Below are the code and all the weights of a small trained network. Each question names an input and a target symbol and asks about switching units off, where a switched-off unit gives its printed mean instead of its output.

import numpy as np


def w(rows, s, z=0):
    codes = np.array(rows[::2]) - 128.0
    scale = np.full(codes.shape[1], s)
    scale[-1] = z or s
    return codes * scale


def f(y):
    return y / 2 * (1 + np.tanh(0.7978845608 * (y + 0.044715 * y**3)))


def softmax(a):
    e = np.exp(a - a.max(-1, keepdims=True))
    return e / e.sum(-1, keepdims=True)


def log_softmax(a):
    a = a - a.max(-1, keepdims=True)
    return a - np.log(np.exp(a).sum(-1, keepdims=True))


def net(x, mask):
    ids = ['ΞΠΨβδεζηθλμστφω'.index(c) for c in x.split()]
    T = len(ids)
    res = E[ids] + P[:T]
    q, k, v = (res @ M[0].T for M in (Q, K, V))
    z = softmax(np.where(np.tri(T) > 0, q @ k.T / 3**0.5, -1e9)) @ v
    res = res + np.where(mask[0], z, O[0][:, -1]) @ O[0][:, :-1]
    y = f(res @ A[0][:, :-1].T + A[0][:, -1])
    res = res + np.where(mask[1:13], y, B[0][:, -1]) @ B[0][:, :-1]
    return log_softmax(res[-1] @ U[:, :-1].T + U[:, -1])


Q, K, V, O, A, B = {}, {}, {}, {}, {}, {}
E = w([
[128,111,106,157],'Ξ',
[183,181,110,139],'Π',
[107,147,121,4],'Ψ',
[104,164,168,45],'β',
[210,130,85,160],'δ',
[176,94,115,151],'ε',
[147,87,131,86],'ζ',
[109,207,86,151],'η',
[143,115,128,14],'θ',
[154,202,107,54],'λ',
[40,15,163,76],'μ',
[176,135,65,74],'σ',
[82,163,126,96],'τ',
[170,88,99,37],'φ',
[105,175,99,177],'ω',
],0.018)
P = w([
[7,28,110,93],'0',
[159,213,35,135],'1',
[151,211,23,131],'2',
[146,215,21,120],'3',
[145,209,18,120],'4',
[139,210,20,112],'5',
[139,203,1,136],'6',
[155,203,4,126],'7',
[144,185,1,105],'8',
],0.0085)
Q[0] = w([
[89,100,72,135],'head 1',
[145,148,92,121],'head 1',
[128,196,5,48],'head 1',
],0.014)
K[0] = w([
[127,83,121,112],'head 1',
[50,105,175,72],'head 1',
[37,4,205,166],'head 1',
],0.013)
V[0] = w([
[74,45,249,78],'head 1',
[35,184,170,166],'head 1',
[144,55,109,235],'head 1',
],0.016)
O[0] = w([
[120,4,170,150,248],'head 1',
[40,66,12,207,116],'head 1',
[229,53,73,91,77],'head 1',
],0.016,0.014)
A[0] = w([
[121,78,195,96,205],'neuron 1',
[145,97,66,159,127],'neuron 2',
[191,147,226,91,198],'neuron 3',
[185,145,161,220,163],'neuron 4',
[135,177,204,130,92],'neuron 5',
[171,154,141,121,53],'neuron 6',
[117,198,9,88,189],'neuron 7',
[95,122,76,157,181],'neuron 8',
[132,202,98,70,252],'neuron 9',
[39,139,77,84,132],'neuron 10',
[127,57,100,154,124],'neuron 11',
[166,180,177,160,69],'neuron 12',
],0.011,0.0043)
B[0] = w([
[188,184,60,191,249],'neuron 1',
[97,183,145,48,172],'neuron 2',
[145,60,74,162,230],'neuron 3',
[77,99,106,97,146],'neuron 4',
[73,45,164,2,180],'neuron 5',
[133,167,147,84,160],'neuron 6',
[159,130,169,185,186],'neuron 7',
[233,68,90,34,186],'neuron 8',
[52,175,214,211,196],'neuron 9',
[182,166,90,137,194],'neuron 10',
[92,236,140,102,232],'neuron 11',
[141,153,143,88,159],'neuron 12',
],0.0071,0.02)
U = w([
[138,113,92,49,170],'Ξ',
[127,154,166,215,196],'Π',
[38,85,136,166,188],'Ψ',
[63,84,64,254,40],'β',
[209,137,176,138,88],'δ',
[197,87,101,118,129],'ε',
[180,58,129,222,108],'ζ',
[145,166,73,190,46],'η',
[88,27,157,136,253],'θ',
[49,161,123,116,74],'λ',
[107,79,101,157,115],'μ',
[108,122,161,60,200],'σ',
[23,120,40,71,142],'τ',
[148,39,146,70,54],'φ',
[155,157,66,97,106],'ω',
],0.0075,0.0032)

Each question gives the input, a string of symbols that net reads in full, and the target symbol t.
The units are the heads (3 rows each of Q, K, V and O) and the neurons (one row each of A and B). Each row of codes is followed by its name. A weight is (code - 128) times the scale printed after its matrix; where a second scale follows, it is the last column's (O, A, B and U).
mask holds one flag per unit, heads first, then neurons. A switched-off unit (its flag False) gives its mean, the last column of its rows in O or B, instead of its output. The means were averaged over made-up inputs and are rounded, as every weight is.
A unit's drop is (log p(t) with every unit on - log p(t) with that unit switched off) / (log p(t) with every unit on - log p(t) with every unit switched off).
The circuit of an input: a set's keep is (log p(t) with only the set's units on - log p(t) with every unit switched off) / (log p(t) with every unit on - log p(t) with every unit switched off). Starting from the 12 units with the biggest drops (on a tie, the unit counted first), units are removed one at a time, each time the one whose removal leaves the highest keep (on an exact tie, the one counted first), for as long as the keep stays at least 0.8.
units of the circuit, in order: the units of the circuit, biggest drop first
top k neurons: the k neurons with the biggest drops, biggest first
drop when u is switched off: that unit's drop, to one decimal
input Π ζ τ ζ τ Ψ ζ Π, target Π: units of the circuit, in order => head 1; neuron 9; neuron 7
input φ θ θ Ψ τ σ θ Ξ δ, target φ: units of the circuit, in order => head 1; neuron 5; neuron 3
input Π Π ε σ ζ Ξ Ξ Ξ, target Π: units of the circuit, in order => head 1; neuron 9; neuron 7
input δ τ Ψ Ξ τ ζ, target δ: units of the circuit, in order => head 1; neuron 9
input μ Ξ Ψ β, target β: units of the circuit, in order => neuron 1; head 1; neuron 11
input θ ζ ε φ σ, target θ: top neuron => neuron 5
input Ξ θ θ τ σ Π Π θ ε, target Ξ: units of the circuit, in order => head 1; neuron 2; neuron 11
input ω τ τ, target ω: units of the circuit, in order => head 1; neuron 8; neuron 10
input σ τ Ψ τ β τ Ψ Π η, target σ: top 3 neurons => neuron 5; neuron 1; neuron 12
input μ τ δ ε, target β: units of the circuit, in order => neuron 1; neuron 11; head 1
input σ ω τ σ ω θ σ λ ω, target σ: units of the circuit, in order => head 1; neuron 5
input ζ Π λ, target ζ: top 2 neurons => neuron 1; neuron 3
input θ θ σ σ ε σ φ, target θ: units of the circuit, in order => head 1; neuron 11
input η φ Ψ Ψ, target η: top 2 neurons => neuron 7; neuron 10
input λ τ σ τ Ψ Π Ψ, target λ: units of the circuit, in order => head 1
input φ τ σ τ, target φ: units of the circuit, in order => head 1; neuron 5; neuron 3
input Ξ Π ζ ω τ ε τ δ, target Ξ: units of the circuit, in order => head 1; neuron 2; neuron 1
input ζ δ σ β δ ε β, target ζ: units of the circuit, in order => head 1; neuron 1; neuron 3
input Π τ Π τ τ, target Π: top 2 neurons => neuron 9; neuron 7
input β τ σ φ Ψ δ, target β: top neuron => neuron 5
input δ ω τ, target δ: top 2 neurons => neuron 9; neuron 7
input ε σ τ λ, target ε: top 2 neurons => neuron 3; neuron 11
input ε τ θ Π σ δ, target ε: drop when neuron 5 is switched off => 0.1
input σ β θ τ, target σ: drop when neuron 12 is switched off => 0.1
input Ξ δ ω σ Π θ τ ω ω, target Ξ: drop when neuron 2 is switched off => 0.2
input Π η τ δ, target Π: drop when neuron 7 is switched off => 0.3
input Ψ τ ζ, target Ψ: top neuron => neuron 5
